What each symbol does to the states:
q: RT->DS, PJ->LP, BS->PZ, QZ->BT, CQ->BQ, SN->HM, RZ->PB, RH->GH, DD->QC, DJ->HT, SL->MS, NR->TQ, MS->NL, NQ->BL, ZZ->SC, LG->RC, GZ->RL, HG->CD, ZN->RN, MD->GP, CR->QG, FP->SJ, CF->ML, ZR->NT, RN->ZR, ZL->ZF, JM->PM, BL->FG, FG->GZ, NT->TL, ZD->LG, DT->FS, SC->HR, BP->JM, ZT->RJ, RL->JZ, LD->LB, JZ->PG, LB->SN, QR->ZS, LP->DT, MC->FP, GP->CZ, FZ->BH, RC->NR, GG->RR, LH->DQ, HR->CR, JC->MD, DS->QL, JD->GR, QN->DC, CD->GN, HT->FF, PZ->ZT, PQ->MC, CC->JJ, NJ->TC, ML->JC, SJ->ZL, TQ->BS, CM->GL, JJ->LC, BT->HC, TC->LH, PC->PQ, GJ->ZD, BR->SF, GN->CM, QP->MQ, HM->HG, QG->NJ, TD->ZG, QD->ZN, QJ->RH, JP->CF, RJ->NF, HC->QJ, PM->SL, FF->JF, MQ->RZ, RQ->PJ, SF->PC, NM->BR, MN->NQ, ZS->HN, QF->TN, BQ->HL, DL->DJ, TN->QR, SG->DL, BH->LD, NF->SG, FR->ZB, ZG->ZQ, GL->RQ, ZF->QF, ZB->GJ, FS->CQ, RR->ZC, QL->QZ, GR->HJ, FH->FZ, ZC->RT, LF->FL, ZQ->FH, HN->CC, DR->TD, PG->NM, FL->MN, HS->FR, LC->JD, TL->QP, LQ->HS, HL->JP, QC->QN, GH->BP, JF->QD, CZ->DR, HJ->LF, PB->LQ, NL->DD, DQ->GG, DC->ZZ
y: RT->BH, PJ->PC, BS->MS, QZ->SN, CQ->SJ, SN->FG, RZ->DS, RH->GN, DD->CQ, DJ->SC, SL->LP, NR->PM, MS->DT, NQ->BS, ZZ->CF, LG->BP, GZ->RJ, HG->RL, ZN->TC, MD->HN, CR->MD, FP->RN, CF->TN, ZR->DQ, RN->LH, ZL->NT, JM->RQ, BL->PZ, FG->ZT, NT->GG, ZD->GH, DT->MC, SC->ML, BP->GL, ZT->DD, RL->NF, LD->NQ, JZ->SG, LB->BL, QR->RZ, LP->PQ, MC->ZN, GP->CC, FZ->FL, RC->JM, GG->ZQ, LH->TD, HR->JC, JC->ZS, DS->LD, JD->GJ, QN->HL, CD->JZ, HT->HR, PZ->NL, PQ->QD, CC->HS, NJ->CZ, ML->QR, SJ->ZR, TQ->SL, CM->NM, JJ->FR, BT->HM, TC->DR, PC->JF, GJ->RH, BR->HT, GN->PG, QP->ZC, HM->GZ, QG->GP, TD->JD, QD->NJ, QJ->CD, JP->QF, RJ->QC, HC->HG, PM->PJ, FF->CR, MQ->RT, RQ->SF, SF->FF, NM->DJ, MN->TQ, ZS->PB, QF->QP, BQ->ZL, DL->ZZ, TN->MQ, SG->DC, BH->MN, NF->QN, FR->HC, ZG->GR, GL->BR, ZF->TL, ZB->QJ, FS->FP, RR->FH, QL->LB, GR->ZD, FH->LF, ZC->FZ, LF->RC, ZQ->HJ, HN->LQ, DR->LC, PG->DL, FL->NR, HS->BT, LC->ZB, TL->RR, LQ->QZ, HL->ZF, QC->BQ, GH->CM, JF->QG, CZ->JJ, HJ->LG, PB->QL, NL->FS, DQ->ZG, DC->JP
l: RT->QP, PJ->JM, BS->MN, QZ->PB, CQ->NL, SN->QL, RZ->TN, RH->ZB, DD->PZ, DJ->PG, SL->NR, NR->LF, MS->TQ, NQ->BH, ZZ->SG, LG->GR, GZ->SN, HG->BT, ZN->PQ, MD->HR, CR->HT, FP->DT, CF->DC, ZR->FP, RN->MC, ZL->CQ, JM->LG, BL->LD, FG->LB, NT->SJ, ZD->JD, DT->SL, SC->DL, BP->ZD, ZT->BL, RL->HM, LD->RT, JZ->HG, LB->DS, QR->CF, LP->PM, MC->LP, GP->CR, FZ->RR, RC->HJ, GG->ZR, LH->ZN, HR->DJ, JC->SC, DS->MQ, JD->DR, QN->RJ, CD->HC, HT->NM, PZ->NQ, PQ->PJ, CC->MD, NJ->JF, ML->ZZ, SJ->FS, TQ->FL, CM->RH, JJ->GP, BT->LQ, TC->QD, PC->RQ, GJ->LC, BR->CM, GN->QJ, QP->ZF, HM->QZ, QG->FF, TD->TC, QD->PC, QJ->FR, JP->QN, RJ->FG, HC->HS, PM->RC, FF->BR, MQ->QF, RQ->BP, SF->GL, NM->GN, MN->FZ, ZS->ML, QF->HL, BQ->DD, DL->JZ, TN->JP, SG->RL, BH->ZC, NF->GZ, FR->CC, ZG->LH, GL->GH, ZF->BQ, ZB->JJ, FS->MS, RR->NT, QL->RZ, GR->TD, FH->GG, ZC->TL, LF->ZQ, ZQ->DQ, HN->JC, DR->NJ, PG->CD, FL->FH, HS->HN, LC->CZ, TL->ZL, LQ->ZS, HL->QC, QC->ZT, GH->GJ, JF->SF, CZ->QG, HJ->ZG, PB->QR, NL->BS, DQ->RN, DC->NF

The rows follow the links: the fewer symbols apart two states are, the more alike their rows tend to be.

Named rows; a name shown again gets a slightly different row:
BL	[-31  24 -43   4 -12  31 -27 -18 -32  44  -1  51 -18 -21  24   3  67   0  44 -15  50 -46  18  -1 -26  15  14  52  24  62  54  35  -7 -41   8   6  -2  37  29 -60 -17  24 -57   8  -3  62 -25  17 -32  12 -13 -28  64  17 -43 -47]
LP	[-15  39  57  39 -23 -67 -49   5  15 -50 -35  41 -25  56  15  19 -31 -27 -37 -38  19   2  -9   2  20 -36   3 -25  29 -37 -56 -87 -10  25   4  17 -30 -24 -26  45  21  20  30  28  -5 -71 -12  -2  47  56 -10  11 -21   2  20  40]
QD	[ -5 -28  26 -10  68 -46 -48  -4  51   0 -45 -41   1 -35 -42  11   2 -51 -62 -16 -13  40  -4   8 -12 -35  57 -15  10 -19 -12 -25   9 -31   7  19 -36 -24  31 -44  55   8  10  19  19 -94  86  14  25  -8  -6  52 -18  10  36  11]
HR	[ 43 -50  -1 -43  35  46 105   5  13 -27  55 -51  12 -13 -30 -18 -44  22 -12  33 -46  36  -6  16  -1 -17 -16  -9 -58 -16  11  60  27  31  -4 -21 -14 -61 -17   8  -8 -49   5  14  18  19  34   5 -12 -45  17  11 -54 -38  12  45]
GG	[-42  31  12  29  23 -38 -91 -20  11  14 -54  54 -33  -6   4  22  43 -47 -15 -51  55 -16   6   9 -23 -28  54  28  50  21   8 -31 -10 -42  15  30 -45   3  31 -58  35  41 -30  39   2 -41  24  26  13  44 -23  14  40  23 -10 -10]
CC	[ 35 -61  -2 -48  51  43  98   1  22 -16  43 -62  11 -34 -43 -13 -34  12 -15  30 -45  37  -8  15 -13 -15  -1  -8 -57  -8  19  67  30   8   0 -15 -21 -58  -3 -18   7 -49  -3  13  25  11  53  15 -20 -52  21  22 -42 -33  15  40]
NQ	[-28  50   3  28 -33  15   0 -19 -33 -24  13 102 -54  51  44  13  17   4  34 -40  71 -41   9  11 -11 -28   1  46  16  32  15   9   0   4  11   6 -50 -27 -17  -9 -13  22 -44  63  -1  54 -51  30  -5  56 -13 -31  23 -10 -44  27]
RJ	[ -2  33 -34  12 -71  36  22   6 -50  22  29  41   5  25  41 -14  14  45  63  16  14 -41  11 -14  11  43 -56  16   0  25  13  10 -18  21  -7 -17  50  47 -21  40 -55   4  -9 -31 -24  84 -86 -19 -23   1   2 -53  34   3 -34 -33]
PZ	[-30  46  -1  25 -25  22   3 -19 -30 -12   9 100 -58  38  40  14  22   3  37 -39  72 -42  12  10 -16 -29   3  48  17  36  22  18  -1  -5   9   6 -53 -27 -11 -24 -14  23 -56  66   1  55 -44  36 -12  48 -16 -27  27  -6 -44  23]
PJ	[  -9    6   28   16   20  -75  -91    5   33   10  -66  -32   18   -9  -18   11    5  -42  -49  -12  -14   21   -9   -8   11   -3   31  -34   35  -30  -38  -75  -14  -18   -2   24   14   33   23    4   39   24   40  -29   -4 -102   37  -22   36    8   -9   31    0   28   39  -20]
QZ	[ 14 -33 -48 -36  21  79  68 -11 -19  29  51 -11   4 -41  -8 -20  27  28  39  26   3 -10   9   6 -26  15  -4  36 -31  44  60  98  18 -19   3 -17  -6  -9  16 -48 -20 -26 -47  10  12  83   6  20 -47 -39   7 -13  18 -14 -27 -13]
CM	[ 30 -43  -1 -25  29 -21   1  18  31  18 -10 -99  53 -39 -40 -15 -25  -5 -36  38 -70  40 -11 -11  17  31  -3 -52 -18 -33 -26 -15  -1   3 -13  -9  53  28   8  22  10 -21  53 -62   0 -58  43 -37  13 -53  13  25 -28   7  45 -24]
JD	[ 12 -31  43 -10  54 -28  14   1  46 -40  -6 -33  -9  -2 -40  12 -39 -30 -60 -12 -21  47 -11  17  -6 -55  32 -23 -17 -37 -27 -13  19   8   4   8 -56 -71  -4  -5  42 -15  17  42  22 -74  71  18  23   1  -2  45 -53 -14  35  62]
GH	[ 31 -24  42  -8  11 -34  29  18  32 -45   2 -52  15  18 -27  -5 -70  -3 -48  15 -50  43 -16   3  26 -18 -14 -53 -25 -60 -53 -40   8  42  -8  -5   1 -37 -31  57  15 -25  59  -9   4 -64  25 -18  32 -12  13  25 -66 -18  46  48]
LC	[ 34 -24  31 -11   5 -33  21  20  31 -30  -1 -67  32   9 -28  -8 -59   3 -40  26 -59  41 -17  -5  29   2 -18 -61 -23 -61 -52 -42   6  38 -14  -6  27 -16 -24  64  12 -25  62 -34   1 -63  25 -31  28 -21  14  21 -57  -9  49  23]
QC	[-26  23 -49   8 -20  31 -32 -14 -37  56  -1  39  -4 -20  27   0  62  11  55  -1  41 -46  18  -7 -18  37   3  44  24  59  44  31 -15 -40   3   2  25  60  27 -43 -18  25 -47 -17 -14  66 -39   1 -31   3  -7 -33  67  24 -44 -62]
DD	[-34  42  -8  19 -20  27  -2 -19 -30  -7  13  95 -52  30  37  13  31   3  37 -36  69 -41  12  11 -22 -27  10  51  18  42  33  26   1 -14  11   8 -49 -23  -2 -35 -11  22 -58  63   3  61 -39  42 -17  43 -14 -25  30  -7 -46  19]
BR	[ 34 -36   9 -21  21 -26   2  21  30  11  -8 -98  54 -31 -38 -13 -31   1 -36  36 -68  37 -14 -12  24  29 -10 -54 -18 -42 -35 -23   1  12 -12  -9  50  24   5  35  10 -20  58 -64  -4 -58  37 -39  19 -46  14  24 -37   9  47 -18]
HM	[ 11 -36 -52 -38  23  75  66  -9 -17  39  44 -22  13 -45 -11 -16  25  26  36  27  -4  -8  12   4 -22  17  -3  34 -31  47  58  97  17 -21   0 -17   7   1  20 -51 -20 -25 -44  -6  13  82  13  15 -47 -49   8 -13  22 -11 -25 -24]
LH	[-11  25  40  30  -9 -78 -86  10  24  -9 -57  -7   9  17   0  14 -15 -31 -42 -15  -9  15  -7 -14  23  -4  12 -39  37 -40 -56 -95 -17   6  -4  19  19  23   0  35  24  24  48 -23 -14 -95   5 -26  45  26  -6  21 -10  23  34  -6]
ZL	[-29  63  14  45 -64 -13 -25  -6 -33 -28  -3  99 -44  71  53  16   9   9  29 -34  58 -41   6   0   7 -14 -22  20  31  11 -12 -38 -19  20   6   5 -16   2 -32  34 -20  30 -13  32 -15  28 -75   9   6  67 -12 -36  24   1 -35  17]
GZ	[ 11  -1 -26 -12 -31  68  91  -6 -35 -12  68  39 -21  24  27 -12  -9  46  50  16  16 -20   4   4  -6   1 -40  30 -34  25  34  69  12  22  -1 -22 -13 -31 -25  11 -42 -23 -32  23   3 101 -49  16 -35  -6  13 -36   1 -31 -38  23]
MS	[ -45   40    1   36  -10  -44 -111  -14   -3   29  -62   47  -14   -1   22   20   57  -36    1  -37   44  -31    9   -6  -10    7   33   16   63   20    3  -47  -24  -41    8   28    2   53   29  -33   17   49  -17   -4  -11  -32  -11    2   12   39  -23   -1   55   41   -9  -43]
NJ	[ 22 -27  49 -12  38 -29  27   5  42 -52  -2 -32  -7  12 -32   4 -55 -23 -55  -7 -30  49 -16  16   6 -49  11 -35 -21 -49 -38 -25  18  22  -1   0 -45 -71 -23  14  31 -20  29  32  20 -68  54  10  29   2   8  38 -64 -25  40  66]
TC	[-10 -21  22  -4  66 -53 -60  -5  51   5 -48 -45   9 -35 -44  11   5 -50 -60 -16 -16  32  -4   6 -13 -25  58 -19  20 -20 -17 -31   3 -31   7  25 -27 -11  36 -40  52  12  11   7  12 -95  80   6  23  -4  -8  51 -12  17  34   2]

Each walk starts at a row. The symbols on each line, taken left to right, move it on to the next state.
Answer with the state's row; about right is enough.
[-23  38  56  40  -2 -51 -38  -6  16 -52 -29  59 -42  54  12  27 -20 -29 -35 -47  35   2  -7  11   6 -58  19  -7  27 -25 -39 -64  -3  11   8  17 -61 -46 -21  14  27  23   4  60   6 -59  -1  20  36  63 -11  16 -20  -1   5  55]
y q l y: [-10  28  46  34 -17 -81 -81  11  20 -17 -53   0   3  30   6  14 -22 -27 -38 -21  -3  13 -10  -8  23  -8   9 -37  34 -42 -60 -98 -20  11  -5  21   8  16  -7  46  24  24  50 -17 -13 -90   0 -23  49  33  -5  14 -10  20  31   3]
y l l q y: [ -7 -18  25  -3  57 -56 -69  -4  46   9 -54 -45  10 -38 -39  11   8 -52 -61 -17 -17  31  -4   3  -8 -16  57 -20  21 -17 -19 -37   3 -34   6  27 -15  -1  35 -37  52  14  18  -3   6 -98  77   1  27  -4  -8  47  -6  22  37  -9]
[  9   8 -22 -11 -40  67  89  -3 -41 -13  65  44 -20  28  29 -12  -8  52  51  14  17 -25   2   4  -1   2 -43  24 -33  22  26  57   5  31  -1 -26  -5 -22 -31  18 -46 -23 -27  19  -3 101 -57  15 -31   1   8 -41   2 -26 -37  22]
q l q q y y: [ 16 -37 -57 -42  24  74  57  -7 -15  45  38 -31  16 -52 -13 -23  27  25  38  33 -12  -6   9   1 -24  28  -5  31 -31  43  61  89  11 -26  -1 -14  16  15  24 -50 -18 -23 -39 -16   9  75  13   7 -43 -54   6 -11  24  -7 -23 -30]
l q l y l y y: [ -4  33 -34  12 -68  33   7   7 -50  28  19  34  10  20  45 -13  23  40  60  18  17 -47  11 -19  12  50 -47  17   7  29  14  17 -18  13  -5 -13  57  59 -11  30 -50   9  -7 -39 -26  81 -80 -23 -25   4   2 -51  41   7 -35 -43]
[-12  19  35  25  -2 -79 -88   8  27  -2 -62 -16  14   7  -8  12  -7 -33 -44 -15 -12  15  -7 -11  20   0  19 -39  36 -39 -52 -91 -16  -4  -4  22  18  35   7  26  26  26  49 -31 -13 -95  17 -24  44  21  -5  23  -6  31  36 -14]
l l q l l y l: [ -11   -9   25    7   40  -64  -88    1   42   14  -62  -42   18  -31  -30   10   10  -47  -52  -13  -14   25   -6   -3    1   -5   47  -29   30  -23  -28  -56   -8  -26    3   26    7   23   31  -20   44   23   28  -19    3 -101   61  -10   32    4  -10   41    0   27   35  -20]
l l q y: [-10 -11  21   0  49 -64 -82  -2  49  15 -60 -44  13 -32 -35   7   7 -54 -53 -16 -15  27  -7   3  -5 -11  47 -23  25 -22 -20 -51  -2 -32   4  22  -4  11  37 -32  48  18  23  -9   7 -94  68  -6  27  -5  -9  43  -2  28  37 -15]
[-32  65   7  49 -59 -43 -83  -1 -26  11 -39  66 -14  42  43  14  25  -4  20 -30  45 -40   6 -10  13  15  -8   7  54   8 -21 -65 -30  -1   4  20  25  54  -8  26 -12  45   6 -13 -26  -1 -65 -13  17  53 -13 -25  40  27 -17 -28]
l y y y l q: [-27  32  50  34   9 -45 -42 -14  18 -43 -32  62 -54  41  12  28  -4 -40 -31 -54  49   2  -4  20  -8 -63  34  10  26 -10 -20 -45   1  -2  12  22 -74 -52  -6 -13  33  25 -12  73  11 -53  11  29  31  62 -18  16  -6  -3  -1  49]
q y q l q: [-34  68  10  49 -66 -34 -71   0 -29   2 -33  73 -18  51  49  13  21  -2  22 -33  46 -42   6 -11  14  13 -14   8  47   5 -23 -62 -27   6   1  16  16  44 -13  30 -13  39   4  -6 -25   2 -69 -11  13  57 -11 -30  37  25 -18 -21]
[ 34 -65 -11 -50  59  42  81  -1  27  -8  40 -66  14 -42 -45 -16 -26   8 -18  33 -47  42  -5  11 -15 -15   7  -8 -54  -8  21  63  28   1  -2 -16 -23 -50   5 -28  13 -44  -4  13  29   4  64  15 -18 -54  12  23 -41 -28  14  30]
q y q y q l y: [ 34 -68 -13 -51  69  30  59  -1  33   5  26 -81  25 -60 -51 -11 -13   0 -30  29 -50  44  -7  10 -17  -3  19  -7 -45  -5  24  61  25 -14   1 -12 -13 -36  20 -37  18 -40   0  -1  25  -8  76   6 -12 -59  13  33 -31 -17  23  12]
q l l y l q q: [ 33 -22  38  -8   7 -35  26  20  28 -37   0 -61  23  14 -22  -3 -65  -2 -45  19 -57  43 -15  -4  29  -8 -17 -57 -22 -59 -55 -43   7  41  -8  -7  16 -26 -27  61   8 -24  61 -21   2 -65  24 -24  32 -16  14  24 -60 -16  45  36]
[-30  59  12  39 -49   3 -10  -9 -34 -28   3 106 -52  64  49  15   6   8  30 -40  67 -44   8   5   0 -25 -13  33  25  18   0 -17  -5  16   7   9 -37 -20 -27  16 -18  20 -31  50  -7  45 -65  23  -2  64 -11 -32  16  -6 -38  27]
q l l l y l l: [-30  70  15  51 -69 -29 -45  -1 -33 -16 -18  90 -28  64  55  16  12   5  27 -32  56 -41   5  -8  13  -1 -20  16  38   8 -21 -53 -27  17   3  12   2  23 -26  42 -20  35   0  11 -23  16 -76  -6  14  63 -13 -35  28  12 -26   2]
q l y l: [-34  71  13  51 -70 -31 -60  -2 -32  -8 -25  83 -23  60  53  13  13   1  23 -32  49 -40   5 -14  16   5 -18   9  44   3 -25 -62 -28  14   2   8  13  35 -19  39 -16  40   4   4 -23  10 -75  -9  14  61 -15 -35  31  17 -26 -14]
[-24  33  51  35   3 -51 -42 -12  18 -49 -29  63 -46  47  12  27 -14 -32 -32 -53  43   1  -4  16  -6 -59  29   2  27 -17 -30 -55   1   6  11  23 -66 -50 -15   2  29  23  -2  64   6 -56   7  27  31  66 -15  14 -16  -2   3  54]
q y q y y: [-14  35  53  40 -21 -70 -56   7  17 -45 -43  31 -21  52  16  22 -31 -24 -38 -31  13   6 -10   0  21 -28   3 -30  30 -42 -61 -93 -13  25   0  18 -17 -11 -24  49  18  23  37  15  -5 -77 -12  -5  45  53  -8  10 -21   9  22  32]
l l y y y q y q: [ -1 -28  30 -11  69 -39 -36  -6  53 -10 -35 -39  -1 -31 -44  14  -5 -47 -63 -16 -14  41  -7  13 -16 -39  57 -14   5 -19 -12 -18  15 -25   5  22 -46 -36  29 -43  53   1   7  26  20 -88  87  18  21  -5  -5  52 -26   3  31  21]
[ -45   35    7   31   11  -45 -103  -17    7   27  -59   45  -23  -10    8   21   53  -41   -9  -44   50  -24   10   -2  -15  -11   48   23   56   23    4  -39  -16  -46   11   31  -20   30   35  -53   28   48  -28   16   -5  -37   10   15   10   40  -24    7   47   35  -11  -32]
q q y l l l l: [ -39   59    1   44  -41  -46 -102   -2  -16   21  -50   56  -12   21   34   15   41  -18   11  -30   45  -38    8  -11    4   19    9   11   56   14  -16  -63  -31  -18    3   20   21   63    9    3    2   48    0  -15  -22  -18  -45  -11   15   44  -17  -19   52   37  -11  -45]
y y q q q: [-32  55   6  36 -46  11  -3 -13 -34 -28  11 107 -55  58  49  16  12   7  35 -40  65 -41  10   6  -6 -29  -6  39  23  25   6  -4  -7   9  10   7 -42 -22 -18   1 -18  26 -37  55  -7  47 -63  27  -9  62 -13 -34  21  -8 -42  30]
